Here is a tiny trained network, its code and every weight. The questions are about switching its units off for an input and a class, where a switched-off unit gives its printed mean instead of its output.

import numpy as np


def w(rows, s, z=0):
    codes = np.array(rows[::2]) - 128.0
    scale = np.full(codes.shape[1], s)
    scale[-1] = z or s
    return codes * scale


def norm(h):
    return h / np.sqrt((h * h).mean(-1, keepdims=True) + 1e-5)


def f(y):
    return y / 2 * (1 + np.tanh(0.7978845608 * (y + 0.044715 * y**3)))


def log_softmax(a):
    a = a - a.max(-1, keepdims=True)
    return a - np.log(np.exp(a).sum(-1, keepdims=True))


def net(x, mask):
    res = np.array(x, float).reshape(1, 7) / 4 @ E
    u = 0
    for l in range(3):
        y = f(norm(res) @ A[l][:, :-1].T + A[l][:, -1])
        res = res + np.where(mask[u : u + 10], y, B[l][:, -1]) @ B[l][:, :-1]
        u += 10
    return log_softmax(norm(res)[-1] @ U[:, :-1].T + U[:, -1])


A, B = {}, {}
E = w([
[81,154,6],'x0',
[120,122,134],'x1',
[130,135,129],'x2',
[56,221,180],'x3',
[2,52,139],'x4',
[127,101,122],'x5',
[130,125,124],'x6',
],0.0052)
A[0] = w([
[95,2,86,74],'0.n1',
[150,40,65,114],'0.n2',
[183,75,82,146],'0.n3',
[127,4,54,66],'0.n4',
[72,101,171,78],'0.n5',
[113,113,48,2],'0.n6',
[125,129,32,49],'0.n7',
[177,141,210,140],'0.n8',
[110,200,47,119],'0.n9',
[127,107,120,119],'0.n10',
],0.0063,0.0053)
B[0] = w([
[84,101,92,173],'0.n1',
[107,67,121,180],'0.n2',
[124,2,229,215],'0.n3',
[117,84,95,169],'0.n4',
[137,225,102,119],'0.n5',
[120,192,81,56],'0.n6',
[88,138,80,102],'0.n7',
[97,91,149,252],'0.n8',
[27,100,140,223],'0.n9',
[89,132,102,112],'0.n10',
],0.0048,0.0015)
A[1] = w([
[90,195,160,134],'1.n1',
[55,132,152,16],'1.n2',
[135,127,159,5],'1.n3',
[38,197,153,108],'1.n4',
[204,180,111,130],'1.n5',
[143,75,192,133],'1.n6',
[147,144,27,139],'1.n7',
[176,109,199,163],'1.n8',
[189,175,87,137],'1.n9',
[98,136,11,85],'1.n10',
],0.012,0.0029)
B[1] = w([
[242,65,87,214],'1.n1',
[144,81,99,166],'1.n2',
[130,183,139,115],'1.n3',
[200,82,149,254],'1.n4',
[111,54,32,184],'1.n5',
[2,219,87,212],'1.n6',
[39,168,104,183],'1.n7',
[8,177,73,232],'1.n8',
[76,79,73,168],'1.n9',
[22,235,178,212],'1.n10',
],0.0071,0.0046)
A[2] = w([
[231,111,129,154],'2.n1',
[254,165,183,149],'2.n2',
[97,97,204,131],'2.n3',
[113,135,80,121],'2.n4',
[234,80,117,83],'2.n5',
[91,34,117,164],'2.n6',
[179,216,130,48],'2.n7',
[136,134,190,116],'2.n8',
[193,168,110,1],'2.n9',
[185,226,81,66],'2.n10',
],0.0092,0.0052)
B[2] = w([
[207,97,150,182],'2.n1',
[214,60,178,188],'2.n2',
[34,99,32,160],'2.n3',
[178,115,156,171],'2.n4',
[253,171,167,177],'2.n5',
[151,79,61,252],'2.n6',
[30,110,64,112],'2.n7',
[75,147,73,116],'2.n8',
[74,158,59,106],'2.n9',
[54,76,62,131],'2.n10',
],0.0062,0.0038)
U = w([
[32,157,140,146],'0',
[156,11,113,221],'1',
[118,111,116,223],'2',
[107,103,112,135],'3',
[107,120,117,124],'4',
[116,3,45,4],'5',
],0.0071,0.0036)

Each question gives the input, the list of numbers given to net, and the class t.
The units are the neurons (one row each of A and B). Each row of codes is followed by its name. A weight is (code - 128) times the scale printed after its matrix; where a second scale follows, it is the last column's (A, B and U).
mask holds one flag per neuron, layer by layer. A switched-off neuron (its flag False) gives its mean, the last column of its row in B, instead of its output. The means were averaged over made-up inputs and are rounded, as every weight is.
A unit's drop is (log p(t) with every unit on - log p(t) with that unit switched off) / (log p(t) with every unit on - log p(t) with every unit switched off).
The circuit of an input: a set's keep is (log p(t) with only the set's units on - log p(t) with every unit switched off) / (log p(t) with every unit on - log p(t) with every unit switched off). Starting from the 12 units with the biggest drops (on a tie, the unit counted first), units are removed one at a time, each time the one whose removal leaves the highest keep (on an exact tie, the one counted first), for as long as the keep stays at least 0.8.
circuit, biggest first: the units of the circuit, biggest drop first
top k neurons: the k neurons with the biggest drops, biggest first
top k neurons in layer l: the k neurons of layer l with the biggest drops, biggest first
drop when u is switched off: that unit's drop, to one decimal
input [6,-3,8,-4,-1,-6,3], class 0: circuit, biggest first	[1.n10]
input [8,-6,-5,-1,-6,2,-3], class 0: top 2 neurons	[1.n10; 0.n9]
input [-7,3,8,-7,0,7,-5], class 0: top 3 neurons	[1.n6; 1.n1; 1.n8]
input [3,2,0,4,-7,6,-4], class 5: top 2 neurons in layer 1	[1.n9; 1.n5]
input [8,1,7,-8,5,-4,-5], class 0: top 2 neurons	[1.n10; 1.n1]
input [1,4,-1,5,-6,-2,5], class 5: top 2 neurons in layer 1	[1.n5; 1.n9]
input [-5,4,-2,8,6,3,8], class 1: top 4 neurons in layer 1	[1.n4; 1.n1; 1.n10; 1.n7]
input [-4,-5,7,3,-6,-4,1], class 5: top 2 neurons	[1.n10; 0.n3]
input [-3,5,8,1,-8,-2,7], class 5: top 2 neurons in layer 1	[1.n5; 1.n10]
input [6,-1,2,7,-8,-1,-3], class 5: top 3 neurons in layer 1	[1.n1; 1.n6; 1.n8]
input [2,0,-7,6,-8,-6,-2], class 5: top 2 neurons in layer 1	[1.n5; 1.n9]
input [-7,6,5,-3,4,-1,6], class 0: drop when 1.n6 is switched off	0.2
input [-6,-2,8,-1,4,6,-5], class 0: drop when 1.n6 is switched off	0.2
input [-7,-4,3,-5,4,-7,-6], class 0: drop when 1.n6 is switched off	0.2
input [0,-4,7,2,-6,0,3], class 5: top neuron	[1.n9]
